Below is a small trained network, with its code and all its weights. Each question gives an input and a class and asks what happens when units are switched off, that is, made to give their printed mean instead of their output.

import numpy as np


def w(rows, s, z=0):
    codes = np.array(rows[::2]) - 128.0
    scale = np.full(codes.shape[1], s)
    scale[-1] = z or s
    return codes * scale


def f(y):
    return np.maximum(y, 0)


def log_softmax(a):
    a = a - a.max(-1, keepdims=True)
    return a - np.log(np.exp(a).sum(-1, keepdims=True))


def net(x, mask):
    res = np.array(x, float).reshape(1, 8) / 4 @ E
    y = f(res @ A[0][:, :-1].T + A[0][:, -1])
    res = res + np.where(mask, y, B[0][:, -1]) @ B[0][:, :-1]
    return log_softmax(res[-1] @ U[:, :-1].T + U[:, -1])


A, B = {}, {}
E = w([
[58,105,172,251,159],'x0',
[80,115,6,160,91],'x1',
[125,128,129,127,128],'x2',
[133,125,126,129,135],'x3',
[122,130,130,127,122],'x4',
[115,132,132,124,121],'x5',
[143,4,162,120,62],'x6',
[127,128,127,127,131],'x7',
],0.013)
A[0] = w([
[137,175,122,137,148,194],'n0',
[154,254,189,131,180,207],'n1',
[126,191,40,168,137,109],'n2',
[138,117,125,139,100,107],'n3',
[139,163,147,155,122,67],'n4',
[150,137,124,137,133,86],'n5',
[106,79,67,133,102,94],'n6',
[160,76,212,111,134,100],'n7',
[131,111,150,103,123,240],'n8',
[94,135,131,194,172,103],'n9',
[82,109,173,255,160,137],'n10',
[104,173,74,139,151,146],'n11',
[111,161,94,134,147,148],'n12',
[153,142,100,121,102,191],'n13',
[113,56,56,145,86,1],'n14',
],0.021,0.0073)
B[0] = w([
[79,76,53,136,146,181],'n0',
[218,92,24,241,229,252],'n1',
[34,180,153,99,72,212],'n2',
[173,156,126,133,140,144],'n3',
[143,112,109,146,86,146],'n4',
[128,141,131,139,130,132],'n5',
[140,83,70,159,200,182],'n6',
[157,99,214,63,83,205],'n7',
[152,167,195,83,190,174],'n8',
[135,203,142,187,91,193],'n9',
[131,74,138,251,32,247],'n10',
[67,164,133,76,102,194],'n11',
[95,159,137,84,121,175],'n12',
[95,101,96,81,183,168],'n13',
[208,139,45,237,174,189],'n14',
],0.03,0.026)
U = w([
[180,135,95,124,201,254],'0',
[179,102,125,228,87,237],'1',
[216,114,204,41,144,54],'2',
[196,74,254,178,41,59],'3',
[76,191,92,65,132,47],'4',
[53,178,165,200,40,8],'5',
],0.0093,0.0053)

Each question gives the input, the list of numbers given to net, and the class t.
The units are the neurons (one row each of A and B). Each row of codes is followed by its name. A weight is (code - 128) times the scale printed after its matrix; where a second scale follows, it is the last column's (A, B and U).
mask holds one flag per neuron, in row order. A switched-off neuron (its flag False) gives its mean, the last column of its row in B, instead of its output. The means were averaged over made-up inputs and are rounded, as every weight is.
A unit's drop is (log p(t) with every unit on - log p(t) with that unit switched off) / (log p(t) with every unit on - log p(t) with every unit switched off).
most important unit: the unit with the biggest drop
top k neurons: the k neurons with the biggest drops, biggest first
drop of u: that unit's drop, to one decimal
input [5,2,-3,7,2,-6,-6,2], class 5: most important unit -> n2
input [-6,0,6,-7,-2,-2,8,6], class 2: top 3 neurons -> [n1; n7; n10]
input [1,1,4,1,0,-2,-4,-3], class 5: top 2 neurons -> [n2; n14]
input [-2,-4,-8,-4,-6,6,-7,-2], class 0: top 2 neurons -> [n10; n1]
input [-4,-5,7,-3,4,0,1,7], class 2: top 2 neurons -> [n10; n7]
input [-1,-2,0,7,-6,0,-5,-8], class 0: top 2 neurons -> [n10; n1]
input [-4,0,8,7,8,-1,8,5], class 2: top 2 neurons -> [n1; n10]
input [7,-7,2,-7,-1,2,1,2], class 3: top 2 neurons -> [n7; n14]
input [-8,1,-1,-2,1,3,8,8], class 0: top 2 neurons -> [n14; n10]
input [-5,-2,-4,-7,-8,2,2,3], class 2: top 2 neurons -> [n10; n1]
input [2,6,6,-7,-6,-4,0,6], class 5: top 2 neurons -> [n1; n2]
input [-5,1,5,6,-4,3,6,-6], class 0: top 2 neurons -> [n10; n14]
input [0,5,0,3,4,6,-6,3], class 4: drop of n10 -> 0.5
input [-6,1,-2,-1,-8,-8,3,6], class 0: drop of n10 -> 0.4
input [-2,4,-2,-2,-6,5,-3,-5], class 4: most important unit -> n10
input [-2,4,3,-8,0,5,7,4], class 0: drop of n10 -> 0.6
